Below is a small trained network, with its code and all its weights. Each question gives an input and a target symbol and asks what happens when units are switched off, that is, made to give their printed mean instead of their output.

import numpy as np


def w(rows, s, z=0):
    codes = np.array(rows[::2]) - 128.0
    scale = np.full(codes.shape[1], s)
    scale[-1] = z or s
    return codes * scale


def norm(h):
    return h / np.sqrt((h * h).mean(-1, keepdims=True) + 1e-5)


def f(y):
    return y / 2 * (1 + np.tanh(0.7978845608 * (y + 0.044715 * y**3)))


def softmax(a):
    e = np.exp(a - a.max(-1, keepdims=True))
    return e / e.sum(-1, keepdims=True)


def log_softmax(a):
    a = a - a.max(-1, keepdims=True)
    return a - np.log(np.exp(a).sum(-1, keepdims=True))


def net(x, mask):
    ids = ['αβγδεζηθλξπστφψω'.index(c) for c in x.split()]
    T = len(ids)
    res = E[ids] + P[:T]
    u = 0
    for l in range(2):
        q, k, v = (norm(res) @ M[l].T for M in (Q, K, V))
        z = softmax(np.where(np.tri(T) > 0, q @ k.T / 2**0.5, -1e9)) @ v
        res = res + np.where(mask[u], z, O[l][:, -1]) @ O[l][:, :-1]
        u += 1
        y = f(norm(res) @ A[l][:, :-1].T + A[l][:, -1])
        res = res + np.where(mask[u : u + 4], y, B[l][:, -1]) @ B[l][:, :-1]
        u += 4
    return log_softmax(norm(res)[-1] @ U[:, :-1].T + U[:, -1])


Q, K, V, O, A, B = {}, {}, {}, {}, {}, {}
E = w([
[97,146,128,111,61,100,161,140,61,157],'α',
[176,127,204,155,121,152,148,113,102,134],'β',
[111,129,137,128,157,152,109,144,121,127],'γ',
[127,107,145,161,106,96,80,194,112,115],'δ',
[146,121,102,185,73,166,152,165,114,112],'ε',
[130,205,174,114,175,88,117,125,114,174],'ζ',
[104,3,69,113,141,174,153,164,102,133],'η',
[77,190,120,187,105,89,121,165,116,114],'θ',
[147,122,133,84,127,139,97,131,125,117],'λ',
[122,141,92,143,94,113,89,199,102,107],'ξ',
[123,133,129,114,147,151,101,139,120,128],'π',
[147,95,127,134,127,140,135,172,202,191],'σ',
[121,70,166,128,76,73,113,135,146,122],'τ',
[88,73,112,117,101,152,191,95,143,139],'φ',
[91,132,131,139,155,144,112,148,120,128],'ψ',
[140,160,100,130,145,120,111,107,213,90],'ω',
],0.032)
P = w([
[136,146,111,66,154,170,157,153,97,193],'0',
[167,107,101,43,243,80,208,212,63,87],'1',
[120,166,194,49,111,177,212,203,147,42],'2',
[186,60,53,120,254,4,115,85,3,69],'3',
[112,183,141,110,42,174,39,12,126,81],'4',
[159,86,7,117,181,67,120,69,25,173],'5',
[106,170,160,67,68,183,182,140,161,85],'6',
[179,118,75,32,146,93,225,198,101,157],'7',
],0.0083)
Q[0] = w([
[99,206,241,84,122,164,146,145,229,108],'L0H1',
[135,156,187,207,128,66,61,7,104,15],'L0H1',
],0.013)
K[0] = w([
[74,155,166,114,68,214,59,105,156,145],'L0H1',
[108,163,224,47,139,158,227,250,167,31],'L0H1',
],0.011)
V[0] = w([
[22,121,27,223,102,101,126,178,236,188],'L0H1',
[64,89,253,223,245,157,168,116,128,25],'L0H1',
],0.0039)
O[0] = w([
[112,67,71,134,142,181,163,101,101,68,10],'L0H1',
[138,99,124,85,133,162,254,225,144,108,180],'L0H1',
],0.014,0.0011)
A[0] = w([
[234,45,179,113,179,202,95,112,200,165,27],'L0N1',
[142,120,102,103,147,100,109,97,200,117,209],'L0N2',
[125,105,86,101,22,1,171,144,177,79,98],'L0N3',
[134,60,250,186,122,32,95,63,222,205,4],'L0N4',
],0.0084,0.0025)
B[0] = w([
[52,141,120,174,166,175,182,197,58,177,171],'L0N1',
[115,155,100,159,196,140,104,130,183,123,144],'L0N2',
[56,113,119,248,141,77,86,105,123,91,251],'L0N3',
[138,24,124,133,98,172,205,187,121,140,192],'L0N4',
],0.015,0.0027)
Q[1] = w([
[140,3,27,145,208,68,107,111,65,166],'L1H1',
[88,120,67,154,77,150,18,134,21,17],'L1H1',
],0.0069)
K[1] = w([
[188,40,11,143,177,2,115,151,121,193],'L1H1',
[106,180,43,214,75,105,182,93,170,163],'L1H1',
],0.008)
V[1] = w([
[73,1,136,10,136,78,108,116,96,170],'L1H1',
[145,79,55,132,228,120,32,209,187,153],'L1H1',
],0.0049)
O[1] = w([
[80,83,208,117,51,186,71,132,96,94,8],'L1H1',
[102,212,142,109,59,184,160,124,245,120,233],'L1H1',
],0.012,0.0012)
A[1] = w([
[93,156,101,89,151,177,112,147,120,103,2],'L1N1',
[98,90,81,106,132,198,184,71,116,69,7],'L1N2',
[154,78,177,139,113,110,207,87,121,152,65],'L1N3',
[251,90,82,199,93,155,197,120,101,50,56],'L1N4',
],0.012,0.0033)
B[1] = w([
[151,107,133,208,118,135,160,104,121,128,205],'L1N1',
[165,152,131,44,87,62,87,119,128,133,175],'L1N2',
[181,150,197,123,88,169,120,3,138,94,142],'L1N3',
[211,99,109,155,166,109,57,162,141,180,255],'L1N4',
],0.017,0.007)
U = w([
[101,105,131,105,94,90,130,134,4,144,116],'α',
[197,111,184,138,108,132,163,68,102,136,118],'β',
[122,178,151,169,121,103,91,180,115,106,65],'γ',
[88,102,157,73,97,143,55,164,167,149,131],'δ',
[191,100,92,123,126,89,94,175,129,163,133],'ε',
[113,165,165,39,176,70,134,160,127,196,106],'ζ',
[143,69,71,18,67,120,152,183,101,111,129],'η',
[129,114,61,90,217,128,169,100,61,103,100],'θ',
[124,190,151,120,131,150,95,122,135,155,104],'λ',
[141,146,91,122,71,200,91,129,77,82,105],'ξ',
[163,179,73,91,107,108,190,96,136,134,122],'π',
[98,86,99,129,136,190,186,192,123,130,138],'σ',
[112,18,153,190,146,143,138,78,142,103,66],'τ',
[122,101,122,58,108,114,101,56,149,94,254],'φ',
[76,100,157,75,195,161,37,111,104,144,127],'ψ',
[95,126,98,131,174,173,84,83,198,68,194],'ω',
],0.012,0.0066)

Each question gives the input, a string of symbols that net reads in full, and the target symbol t.
The units are the heads (2 rows each of Q, K, V and O) and the neurons (one row each of A and B). Each row of codes is followed by its name. A weight is (code - 128) times the scale printed after its matrix; where a second scale follows, it is the last column's (O, A, B and U).
mask holds one flag per unit, layer by layer, with each layer's heads first. A switched-off unit (its flag False) gives its mean, the last column of its rows in O or B, instead of its output. The means were averaged over made-up inputs and are rounded, as every weight is.
A unit's drop is (log p(t) with every unit on - log p(t) with that unit switched off) / (log p(t) with every unit on - log p(t) with every unit switched off).
The circuit of an input: a set's keep is (log p(t) with only the set's units on - log p(t) with every unit switched off) / (log p(t) with every unit on - log p(t) with every unit switched off). Starting from all 10 units, units are removed one at a time, each time the one whose removal leaves the highest keep (on an exact tie, the one counted first), for as long as the keep stays at least 0.8.
units of the circuit, in order: the units of the circuit, biggest drop first
top k neurons: the k neurons with the biggest drops, biggest first
top k neurons in layer l: the k neurons of layer l with the biggest drops, biggest first
input γ β ε ψ, target ζ: top neuron in layer 1 -> (L1N4)
input ε γ γ δ, target γ: top 2 neurons -> (L0N3, L1N4)
input γ φ γ ψ ε γ, target η: units of the circuit, in order -> (L0H1, L1N2, L1H1)
input α ψ γ γ ψ λ, target σ: units of the circuit, in order -> (L0H1, L0N1, L1N4, L1N2)
input ω γ ψ η φ γ π, target α: units of the circuit, in order -> (L0H1, L1H1, L1N4, L0N4)
input ε φ γ λ, target α: units of the circuit, in order -> (L1H1, L0N1, L1N4)
input π ψ π ε ω γ ψ, target π: top 2 neurons in layer 1 -> (L1N2, L1N4)
input α τ γ ω ε ξ α γ, target ω: units of the circuit, in order -> (L0H1, L1H1)
input π γ γ, target λ: units of the circuit, in order -> (L0H1, L1N4, L1H1)
input γ ψ ε α λ, target θ: units of the circuit, in order -> (L1H1, L1N4, L0N1)
input α γ γ β η π, target ζ: units of the circuit, in order -> (L0H1, L1N4)
input ω γ π γ γ γ τ, target τ: top 4 neurons -> (L0N3, L0N4, L1N3, L1N2)
input ε ξ ψ, target θ: units of the circuit, in order -> (L1H1, L0H1, L1N4)
input ζ ε σ, target σ: top 2 neurons -> (L0N1, L0N4)
input ξ β ε γ γ λ π γ, target δ: units of the circuit, in order -> (L1H1)
input λ σ ψ γ λ γ ψ, target δ: units of the circuit, in order -> (L0H1, L0N4, L1N1, L1N4)
input γ τ ε γ, target τ: top 3 neurons in layer 1 -> (L1N1, L1N4, L1N2)
input θ α γ η γ γ, target ξ: units of the circuit, in order -> (L1H1, L1N4)
input ω α γ, target π: top 3 neurons in layer 1 -> (L1N2, L1N1, L1N4)
input ψ ε σ ψ ξ β ω ψ, target ζ: top neuron -> (L0N4)
input ω ψ γ ω λ γ γ, target δ: top 2 neurons -> (L0N4, L1N1)
input γ ε ψ α γ γ, target ψ: top 2 neurons -> (L1N4, L1N1)
input β λ ξ γ ψ, target ω: top 2 neurons -> (L1N4, L1N2)
